Below are the code and all the weights of a small trained network. Each question names an input and a target symbol and asks about switching units off, where a switched-off unit gives its printed mean instead of its output.

import numpy as np


def w(rows, s, z=0):
    codes = np.array(rows[::2]) - 128.0
    scale = np.full(codes.shape[1], s)
    scale[-1] = z or s
    return codes * scale


def f(y):
    return np.maximum(y, 0)


def softmax(a):
    e = np.exp(a - a.max(-1, keepdims=True))
    return e / e.sum(-1, keepdims=True)


def log_softmax(a):
    a = a - a.max(-1, keepdims=True)
    return a - np.log(np.exp(a).sum(-1, keepdims=True))


def net(x, mask):
    ids = ['Σηθξψω'.index(c) for c in x.split()]
    T = len(ids)
    res = E[ids] + P[:T]
    u = 0
    for l in range(2):
        r = res
        for j in range(3):
            rows = slice(3 * j, 3 * j + 3)
            q, k, v = (r @ M[l][rows].T for M in (Q, K, V))
            z = softmax(np.where(np.tri(T) > 0, q @ k.T / 3**0.5, -1e9)) @ v
            o = O[l][rows]
            res = res + np.where(mask[u + j], z, o[:, -1]) @ o[:, :-1]
        u += 3
        y = f(res @ A[l][:, :-1].T + A[l][:, -1])
        res = res + np.where(mask[u : u + 16], y, B[l][:, -1]) @ B[l][:, :-1]
        u += 16
    return log_softmax(res[-1] @ U[:, :-1].T + U[:, -1])


Q, K, V, O, A, B = {}, {}, {}, {}, {}, {}
E = w([
[137,114,234,57,158],'Σ',
[54,164,31,47,57],'η',
[67,138,175,110,191],'θ',
[2,172,122,176,219],'ξ',
[147,240,142,127,1],'ψ',
[238,189,113,56,199],'ω',
],0.0057)
P = w([
[203,65,74,198,121],'0',
[196,76,127,119,119],'1',
[144,136,127,109,160],'2',
[96,170,147,102,166],'3',
[60,191,169,81,173],'4',
[33,210,193,62,180],'5',
[24,224,215,28,176],'6',
[3,246,215,9,198],'7',
],0.0038)
Q[0] = w([
[58,216,185,27,197],'0.h0',
[115,216,140,17,218],'0.h0',
[174,45,69,228,75],'0.h0',
[181,28,40,247,63],'0.h1',
[187,28,45,246,58],'0.h1',
[72,220,211,16,186],'0.h1',
[243,3,51,229,22],'0.h2',
[249,4,54,187,4],'0.h2',
[11,252,229,26,219],'0.h2',
],0.0063)
K[0] = w([
[50,236,177,51,172],'0.h0',
[100,234,128,32,210],'0.h0',
[201,18,112,190,73],'0.h0',
[235,18,150,162,60],'0.h1',
[231,13,146,169,70],'0.h1',
[26,235,111,98,181],'0.h1',
[188,2,66,237,127],'0.h2',
[184,18,54,240,90],'0.h2',
[58,253,184,42,130],'0.h2',
],0.0063)
V[0] = w([
[183,1,99,223,112],'0.h0',
[146,54,148,121,77],'0.h0',
[83,249,148,68,152],'0.h0',
[102,229,149,63,140],'0.h1',
[128,78,139,136,100],'0.h1',
[92,240,143,39,150],'0.h1',
[113,158,33,230,164],'0.h2',
[128,143,210,29,96],'0.h2',
[98,183,54,214,172],'0.h2',
],0.0052)
O[0] = w([
[145,65,99,177,129,3],'0.h0',
[73,57,130,182,89,74],'0.h0',
[124,194,151,83,131,234],'0.h0',
[163,195,135,69,126,215],'0.h1',
[91,83,156,142,112,92],'0.h1',
[158,200,141,59,139,239],'0.h1',
[234,104,43,107,146,107],'0.h2',
[64,171,181,127,109,178],'0.h2',
[253,134,39,60,167,137],'0.h2',
],0.0058,0.0027)
A[0] = w([
[195,157,20,45,81,127],'0.n0',
[34,103,187,192,176,156],'0.n1',
[45,112,56,101,38,171],'0.n2',
[33,211,110,120,80,215],'0.n3',
[191,87,184,84,118,169],'0.n4',
[232,175,94,64,164,151],'0.n5',
[85,221,178,2,174,255],'0.n6',
[170,184,158,184,23,140],'0.n7',
[167,197,75,33,100,183],'0.n8',
[6,198,156,151,125,202],'0.n9',
[173,133,171,57,237,194],'0.n10',
[155,184,142,154,31,126],'0.n11',
[146,142,192,67,237,207],'0.n12',
[175,187,133,44,128,206],'0.n13',
[94,60,214,95,190,30],'0.n14',
[43,106,166,193,157,147],'0.n15',
],0.0053,0.0057)
B[0] = w([
[102,55,45,133,39,149],'0.n0',
[4,65,145,183,207,140],'0.n1',
[50,138,56,83,38,145],'0.n2',
[43,166,179,111,96,195],'0.n3',
[232,224,81,72,207,141],'0.n4',
[239,142,139,71,95,161],'0.n5',
[121,170,179,75,153,254],'0.n6',
[146,181,189,205,40,133],'0.n7',
[177,175,146,59,73,188],'0.n8',
[41,154,189,119,138,187],'0.n9',
[179,156,163,73,189,182],'0.n10',
[170,179,187,201,46,135],'0.n11',
[154,157,169,83,194,191],'0.n12',
[187,190,160,70,121,196],'0.n13',
[97,26,115,149,179,129],'0.n14',
[2,31,127,219,155,134],'0.n15',
],0.006,0.015)
Q[1] = w([
[50,252,249,12,231],'1.h0',
[212,49,51,230,49],'1.h0',
[93,20,36,238,37],'1.h0',
[222,126,120,89,55],'1.h1',
[16,148,177,131,181],'1.h1',
[14,198,195,91,115],'1.h1',
[141,197,218,64,254],'1.h2',
[110,237,219,12,71],'1.h2',
[23,232,196,77,252],'1.h2',
],0.0062)
K[1] = w([
[94,185,133,14,110],'1.h0',
[181,81,128,225,144],'1.h0',
[149,79,137,240,149],'1.h0',
[237,171,66,76,146],'1.h1',
[15,169,159,149,110],'1.h1',
[48,194,167,99,122],'1.h1',
[164,253,168,83,104],'1.h2',
[101,243,131,56,74],'1.h2',
[138,249,197,91,124],'1.h2',
],0.0059)
V[1] = w([
[104,128,68,112,35],'1.h0',
[168,85,59,156,2],'1.h0',
[147,82,42,160,46],'1.h0',
[174,164,180,72,141],'1.h1',
[93,100,85,170,130],'1.h1',
[93,95,57,182,74],'1.h1',
[71,92,151,149,248],'1.h2',
[38,137,151,124,219],'1.h2',
[248,121,106,119,196],'1.h2',
],0.0054)
O[1] = w([
[107,115,193,70,201,106],'1.h0',
[94,164,191,111,184,16],'1.h0',
[111,163,165,125,180,3],'1.h0',
[89,71,81,186,143,237],'1.h1',
[181,169,165,56,108,45],'1.h1',
[137,167,158,71,120,6],'1.h1',
[157,204,97,234,192,97],'1.h2',
[174,161,66,182,181,159],'1.h2',
[96,232,205,128,3,124],'1.h2',
],0.0051,0.016)
A[1] = w([
[65,36,84,81,123,253],'1.n0',
[178,136,144,65,48,49],'1.n1',
[47,193,129,123,79,150],'1.n2',
[35,108,95,235,125,64],'1.n3',
[55,174,224,172,48,131],'1.n4',
[88,200,203,115,62,118],'1.n5',
[112,70,59,251,170,197],'1.n6',
[10,54,123,214,150,57],'1.n7',
[154,156,224,111,211,162],'1.n8',
[25,80,124,225,134,41],'1.n9',
[95,68,58,254,163,199],'1.n10',
[227,157,59,155,132,253],'1.n11',
[53,197,120,142,82,165],'1.n12',
[89,184,196,189,68,205],'1.n13',
[18,65,137,218,170,53],'1.n14',
[224,143,65,171,165,176],'1.n15',
],0.0061,0.0034)
B[1] = w([
[70,36,135,87,66,238],'1.n0',
[46,119,116,212,192,233],'1.n1',
[165,67,191,165,138,253],'1.n2',
[50,156,220,239,47,150],'1.n3',
[248,49,192,156,212,181],'1.n4',
[168,61,135,179,196,239],'1.n5',
[35,81,48,231,170,170],'1.n6',
[133,232,255,29,4,144],'1.n7',
[58,188,163,60,212,162],'1.n8',
[78,240,249,126,43,141],'1.n9',
[28,95,74,239,161,171],'1.n10',
[210,176,27,84,74,206],'1.n11',
[179,78,192,175,119,238],'1.n12',
[237,138,179,206,142,176],'1.n13',
[139,236,253,35,5,147],'1.n14',
[239,117,24,53,135,175],'1.n15',
],0.0062,0.0059)
U = w([
[39,235,201,199,5,27],'Σ',
[81,215,191,82,222,6],'η',
[114,21,3,214,237,108],'θ',
[251,223,99,46,62,248],'ξ',
[23,39,139,16,64,229],'ψ',
[201,60,232,216,144,67],'ω',
],0.0058,0.0021)

Each question gives the input, a string of symbols that net reads in full, and the target symbol t.
The units are the heads (3 rows each of Q, K, V and O) and the neurons (one row each of A and B). Each row of codes is followed by its name. A weight is (code - 128) times the scale printed after its matrix; where a second scale follows, it is the last column's (O, A, B and U).
mask holds one flag per unit, layer by layer, with each layer's heads first. A switched-off unit (its flag False) gives its mean, the last column of its rows in O or B, instead of its output. The means were averaged over made-up inputs and are rounded, as every weight is.
A unit's drop is (log p(t) with every unit on - log p(t) with that unit switched off) / (log p(t) with every unit on - log p(t) with every unit switched off).
k most important neurons: the k neurons with the biggest drops, biggest first
top k neurons in layer l: the k neurons of layer l with the biggest drops, biggest first
which heads matter: for each layer, one digit per head in row order, 1 if its drop is at least 0.15 and else 0, layers parted by /
drop of u: that unit's drop, to one decimal
input ψ ψ ω ξ Σ θ, target Σ: which heads matter : 001 / 111
input ξ ξ ξ ξ Σ, target ξ: which heads matter : 000 / 100
input ξ ψ θ, target ψ: which heads matter : 000 / 001
input ξ η Σ ψ Σ θ, target Σ: 3 most important neurons : (0.n6, 0.n9, 0.n12)
input η ξ θ ξ ω Σ, target ω: top 3 neurons in layer 0 : (0.n8, 0.n5, 0.n1)
input ω ω θ Σ, target θ: which heads matter : 001 / 101
input η η η η η Σ, target η: which heads matter : 001 / 000
input Σ ξ ψ ξ, target ψ: which heads matter : 000 / 001
input η η ψ Σ, target ψ: which heads matter : 001 / 001
input η ω ω ω Σ ξ, target Σ: most important neuron : (0.n9)
input ω η η ω Σ, target ω: top 2 neurons in layer 0 : (0.n5, 0.n8)
input ψ η ξ η ψ θ ξ, target θ: which heads matter : 111 / 111
input Σ η ξ ξ η ξ, target η: which heads matter : 000 / 100
input ξ ξ ξ, target ξ: which heads matter : 001 / 010
input ξ η θ θ θ θ ξ θ, target ξ: which heads matter : 110 / 101
input ξ Σ θ ψ η ω, target ξ: which heads matter : 000 / 100
input ξ η θ η ω θ, target ω: which heads matter : 000 / 001
input Σ η ψ ξ ξ, target ξ: which heads matter : 111 / 101
input ξ ξ η θ Σ θ θ, target θ: 2 most important neurons : (1.n6, 1.n10)
input η η ξ, target η: 2 most important neurons : (0.n2, 1.n8)
input θ θ θ η ξ η θ θ, target θ: top neuron in layer 0 : (0.n9)
input η ω ξ, target ω: most important neuron : (0.n4)
input ξ η ψ θ, target ψ: drop of 1.n0 : 0.1
input η Σ η ξ ω, target ξ: drop of 1.n11 : 0.1
input ξ θ Σ ξ, target Σ: drop of 0.h1 : 0.2
input θ η ω η Σ Σ, target Σ: drop of 1.h0 : 0.2
